Below are the code and all the weights of a small trained network. Each question names an input and a class and asks about switching units off, where a switched-off unit gives its printed mean instead of its output.

import numpy as np


def w(rows, s, z=0):
    codes = np.array(rows[::2]) - 128.0
    scale = np.full(codes.shape[1], s)
    scale[-1] = z or s
    return codes * scale


def f(y):
    return y / 2 * (1 + np.tanh(0.7978845608 * (y + 0.044715 * y**3)))


def log_softmax(a):
    a = a - a.max(-1, keepdims=True)
    return a - np.log(np.exp(a).sum(-1, keepdims=True))


def net(x, mask):
    res = np.array(x, float).reshape(1, 4) / 4 @ E
    y = f(res @ A[0][:, :-1].T + A[0][:, -1])
    res = res + np.where(mask, y, B[0][:, -1]) @ B[0][:, :-1]
    return log_softmax(res[-1] @ U[:, :-1].T + U[:, -1])


A, B = {}, {}
E = w([
[133,121,131,117],'x0',
[57,27,211,219],'x1',
[129,220,211,125],'x2',
[2,166,111,83],'x3',
],0.0077)
A[0] = w([
[104,68,151,162,79],'N1',
[121,160,189,124,151],'N2',
[78,84,177,142,52],'N3',
[209,120,72,204,71],'N4',
[118,104,141,230,81],'N5',
[109,39,9,131,106],'N6',
[209,129,147,145,131],'N7',
[113,95,166,135,72],'N8',
[151,176,77,104,110],'N9',
[148,159,107,120,55],'N10',
[183,133,68,69,67],'N11',
[86,120,162,174,254],'N12',
[111,111,151,159,145],'N13',
[58,157,97,117,126],'N14',
[141,176,205,92,97],'N15',
[204,97,125,165,89],'N16',
[131,186,209,147,93],'N17',
[135,93,219,173,89],'N18',
[106,81,58,158,76],'N19',
[184,143,122,181,155],'N20',
[62,150,108,107,131],'N21',
[102,94,158,175,103],'N22',
[162,165,99,117,148],'N23',
[48,145,92,98,108],'N24',
],0.011,0.0036)
B[0] = w([
[121,194,102,90,207],'N1',
[195,140,88,177,177],'N2',
[91,166,104,96,204],'N3',
[88,188,174,123,205],'N4',
[73,158,98,87,220],'N5',
[231,255,161,250,232],'N6',
[77,122,212,57,197],'N7',
[78,193,116,50,159],'N8',
[65,142,71,66,201],'N9',
[111,170,112,110,138],'N10',
[104,185,97,86,208],'N11',
[131,89,85,101,253],'N12',
[98,148,70,142,178],'N13',
[126,127,219,129,193],'N14',
[199,174,69,193,178],'N15',
[122,156,209,104,201],'N16',
[218,221,81,239,189],'N17',
[69,183,107,76,239],'N18',
[152,215,121,172,168],'N19',
[83,67,199,97,184],'N20',
[104,115,230,166,190],'N21',
[78,188,58,88,207],'N22',
[77,109,98,38,184],'N23',
[113,132,224,115,201],'N24',
],0.0065,0.0057)
U = w([
[66,139,42,86,44],'0',
[175,171,101,213,73],'1',
[80,100,251,119,75],'2',
[114,110,111,138,255],'3',
[135,17,88,153,157],'4',
],0.013,0.0082)

Each question gives the input, the list of numbers given to net, and the class t.
The units are the neurons (one row each of A and B). Each row of codes is followed by its name. A weight is (code - 128) times the scale printed after its matrix; where a second scale follows, it is the last column's (A, B and U).
mask holds one flag per neuron, in row order. A switched-off neuron (its flag False) gives its mean, the last column of its row in B, instead of its output. The means were averaged over made-up inputs and are rounded, as every weight is.
A unit's drop is (log p(t) with every unit on - log p(t) with that unit switched off) / (log p(t) with every unit on - log p(t) with every unit switched off).
The circuit of an input: a set's keep is (log p(t) with only the set's units on - log p(t) with every unit switched off) / (log p(t) with every unit on - log p(t) with every unit switched off). Starting from the 12 units with the biggest drops (on a tie, the unit counted first), units are removed one at a time, each time the one whose removal leaves the highest keep (on an exact tie, the one counted first), for as long as the keep stays at least 0.8.
units of the circuit, in order: the units of the circuit, biggest drop first
unit that matters most: the unit with the biggest drop
top k neurons: the k neurons with the biggest drops, biggest first
drop when u is switched off: that unit's drop, to one decimal
input [-2,8,-8,-6], class 0: unit that matters most => N5
input [0,4,4,0], class 0: top 2 neurons => N6; N18
input [-5,-2,-7,8], class 2: units of the circuit, in order => N24; N21
input [5,5,-8,6], class 1: top 2 neurons => N6; N19
input [-3,0,6,-8], class 2: top 2 neurons => N7; N20
input [3,-4,6,8], class 2: top 3 neurons => N24; N21; N14
input [-3,0,6,-2], class 1: top 2 neurons => N17; N15
input [1,-1,6,-7], class 2: top 3 neurons => N7; N20; N6
input [-1,4,4,0], class 0: top 2 neurons => N6; N18
input [1,-2,-7,-3], class 1: drop when N6 is switched off => 0.7
input [1,-5,-7,0], class 1: drop when N6 is switched off => 1.1
input [-2,5,8,-5], class 1: drop when N17 is switched off => 0.8
